Here is a tiny trained network, its code and every weight. The questions are about switching its units off for an input and a target symbol, where a switched-off unit gives its printed mean instead of its output.

import numpy as np


def w(rows, s, z=0):
    codes = np.array(rows[::2]) - 128.0
    scale = np.full(codes.shape[1], s)
    scale[-1] = z or s
    return codes * scale


def norm(h):
    return h / np.sqrt((h * h).mean(-1, keepdims=True) + 1e-5)


def f(y):
    return y / 2 * (1 + np.tanh(0.7978845608 * (y + 0.044715 * y**3)))


def softmax(a):
    e = np.exp(a - a.max(-1, keepdims=True))
    return e / e.sum(-1, keepdims=True)


def log_softmax(a):
    a = a - a.max(-1, keepdims=True)
    return a - np.log(np.exp(a).sum(-1, keepdims=True))


def net(x, mask):
    ids = ['ΓΔΘΩαβλξπστ'.index(c) for c in x.split()]
    T = len(ids)
    res = E[ids] + P[:T]
    u = 0
    for l in range(2):
        r = norm(res)
        for j in range(3):
            rows = slice(2 * j, 2 * j + 2)
            q, k, v = (r @ M[l][rows].T for M in (Q, K, V))
            z = softmax(np.where(np.tri(T) > 0, q @ k.T / 2**0.5, -1e9)) @ v
            o = O[l][rows]
            res = res + np.where(mask[u + j], z, o[:, -1]) @ o[:, :-1]
        u += 3
        y = f(norm(res) @ A[l][:, :-1].T + A[l][:, -1])
        res = res + np.where(mask[u : u + 4], y, B[l][:, -1]) @ B[l][:, :-1]
        u += 4
    return log_softmax(norm(res)[-1] @ U[:, :-1].T + U[:, -1])


Q, K, V, O, A, B = {}, {}, {}, {}, {}, {}
E = w([
[138,252,220],'Γ',
[182,136,111],'Δ',
[170,105,131],'Θ',
[150,118,114],'Ω',
[89,107,117],'α',
[153,172,81],'β',
[187,112,117],'λ',
[104,159,94],'ξ',
[177,86,139],'π',
[121,170,76],'σ',
[152,82,147],'τ',
],0.02)
P = w([
[54,119,165],'0',
[56,73,101],'1',
[254,107,120],'2',
[133,179,77],'3',
[170,134,122],'4',
[130,125,108],'5',
[156,133,126],'6',
[124,162,107],'7',
],0.0089)
Q[0] = w([
[163,254,86],'L0H1',
[126,114,27],'L0H1',
[78,165,184],'L0H2',
[162,85,212],'L0H2',
[109,124,8],'L0H3',
[183,10,233],'L0H3',
],0.0091)
K[0] = w([
[112,159,255],'L0H1',
[138,102,114],'L0H1',
[133,138,131],'L0H2',
[174,81,156],'L0H2',
[175,125,171],'L0H3',
[122,183,148],'L0H3',
],0.013)
V[0] = w([
[124,143,30],'L0H1',
[48,16,46],'L0H1',
[136,231,255],'L0H2',
[222,59,159],'L0H2',
[141,125,167],'L0H3',
[174,46,99],'L0H3',
],0.0093)
O[0] = w([
[255,222,64,144],'L0H1',
[244,50,164,163],'L0H1',
[103,152,186,4],'L0H2',
[82,216,67,131],'L0H2',
[90,145,157,118],'L0H3',
[124,43,70,197],'L0H3',
],0.0072,0.004)
A[0] = w([
[142,2,149,208],'L0N1',
[199,197,129,160],'L0N2',
[85,120,77,116],'L0N3',
[176,186,47,2],'L0N4',
],0.0067,0.0029)
B[0] = w([
[211,254,102,251],'L0N1',
[47,69,72,222],'L0N2',
[207,98,163,147],'L0N3',
[119,14,200,183],'L0N4',
],0.0053,0.0032)
Q[1] = w([
[84,197,202],'L1H1',
[83,148,113],'L1H1',
[76,109,149],'L1H2',
[154,220,9],'L1H2',
[156,119,227],'L1H3',
[69,189,185],'L1H3',
],0.013)
K[1] = w([
[169,115,55],'L1H1',
[155,147,148],'L1H1',
[139,161,57],'L1H2',
[31,200,249],'L1H2',
[169,136,115],'L1H3',
[183,99,94],'L1H3',
],0.016)
V[1] = w([
[238,193,249],'L1H1',
[159,219,90],'L1H1',
[155,171,52],'L1H2',
[163,45,37],'L1H2',
[100,246,128],'L1H3',
[11,131,144],'L1H3',
],0.012)
O[1] = w([
[227,142,179,254],'L1H1',
[168,163,46,112],'L1H1',
[159,179,65,82],'L1H2',
[157,60,51,49],'L1H2',
[111,251,65,43],'L1H3',
[29,179,134,22],'L1H3',
],0.013,0.0036)
A[1] = w([
[105,89,134,105],'L1N1',
[203,169,219,251],'L1N2',
[24,59,250,185],'L1N3',
[87,47,105,97],'L1N4',
],0.013,0.012)
B[1] = w([
[110,108,96,128],'L1N1',
[2,225,157,251],'L1N2',
[118,212,131,197],'L1N3',
[114,72,136,142],'L1N4',
],0.0094,0.015)
U = w([
[90,204,173,140],'Γ',
[96,193,44,94],'Δ',
[36,98,109,251],'Θ',
[212,39,131,78],'Ω',
[194,53,219,41],'α',
[215,174,31,50],'β',
[124,55,27,44],'λ',
[235,176,223,159],'ξ',
[111,16,98,135],'π',
[220,110,89,50],'σ',
[87,38,248,121],'τ',
],0.016,0.0023)

Each question gives the input, a string of symbols that net reads in full, and the target symbol t.
The units are the heads (2 rows each of Q, K, V and O) and the neurons (one row each of A and B). Each row of codes is followed by its name. A weight is (code - 128) times the scale printed after its matrix; where a second scale follows, it is the last column's (O, A, B and U).
mask holds one flag per unit, layer by layer, with each layer's heads first. A switched-off unit (its flag False) gives its mean, the last column of its rows in O or B, instead of its output. The means were averaged over made-up inputs and are rounded, as every weight is.
A unit's drop is (log p(t) with every unit on - log p(t) with that unit switched off) / (log p(t) with every unit on - log p(t) with every unit switched off).
The circuit of an input: a set's keep is (log p(t) with only the set's units on - log p(t) with every unit switched off) / (log p(t) with every unit on - log p(t) with every unit switched off). Starting from the 12 units with the biggest drops (on a tie, the unit counted first), units are removed one at a time, each time the one whose removal leaves the highest keep (on an exact tie, the one counted first), for as long as the keep stays at least 0.8.
circuit, biggest first: the units of the circuit, biggest drop first
unit that matters most: the unit with the biggest drop
k most important neurons: the k neurons with the biggest drops, biggest first
k most important neurons of layer l: the k neurons of layer l with the biggest drops, biggest first
heads that matter: for each layer, one digit per head in row order, 1 if its drop is at least 0.15 and else 0, layers parted by /
drop when u is switched off: that unit's drop, to one decimal
input β β τ ξ σ α Θ, target β: heads that matter -> 101 / 000
input τ ξ λ Θ, target τ: circuit, biggest first -> [L0H1, L1H3]
input α ξ λ Ω, target α: circuit, biggest first -> [L0H1, L1H3]
input Δ τ π Θ ξ, target Δ: circuit, biggest first -> [L0H1, L1H3, L1H1, L1N2]
input ξ α ξ, target ξ: circuit, biggest first -> [L0H1]
input β Θ π Δ ξ ξ, target β: heads that matter -> 101 / 000
input ξ β ξ τ Δ σ ξ Ω, target ξ: circuit, biggest first -> [L0H2, L0H1, L1N2, L1H3]
input Θ ξ β α ξ τ π β, target Θ: circuit, biggest first -> [L0H1, L1H1]
input π π λ ξ ξ Γ ξ, target Θ: 2 most important neurons -> [L0N4, L0N1]
input Δ ξ τ τ ξ τ, target Δ: circuit, biggest first -> [L0H1, L1H1]
input Θ τ β ξ τ Δ τ Θ, target Θ: circuit, biggest first -> [L0H1, L0H2, L1H1]
input α τ Ω Θ τ ξ β β, target α: heads that matter -> 100 / 000
input Ω Ω β, target Ω: circuit, biggest first -> [L1H3, L1H2]
input β Θ Δ ξ σ, target β: heads that matter -> 101 / 000
input ξ β λ π Δ Θ τ τ, target ξ: heads that matter -> 111 / 101
input τ τ ξ Δ α, target τ: heads that matter -> 100 / 000
input Θ ξ ξ Δ π λ τ, target Θ: circuit, biggest first -> [L1H1]
input Θ Δ Δ λ Δ, target Θ: heads that matter -> 110 / 000
input Δ ξ π π Δ, target Δ: heads that matter -> 100 / 001
input τ Θ τ Γ Θ, target Δ: circuit, biggest first -> [L1H3]
input α λ Δ π, target α: circuit, biggest first -> [L0H1, L1H3]
input Θ π α ξ ξ Γ ξ, target Θ: 2 most important neurons of layer 0 -> [L0N4, L0N3]
input τ ξ τ, target τ: drop when L1H3 is switched off -> 0.1
input τ β π, target τ: drop when L0N3 is switched off -> 0.0
input Θ π ξ β Ω, target Θ: drop when L0H1 is switched off -> 0.9
input β Θ ξ Δ ξ α, target β: drop when L0H3 is switched off -> 0.2
input β ξ τ Ω, target β: unit that matters most -> L0H3
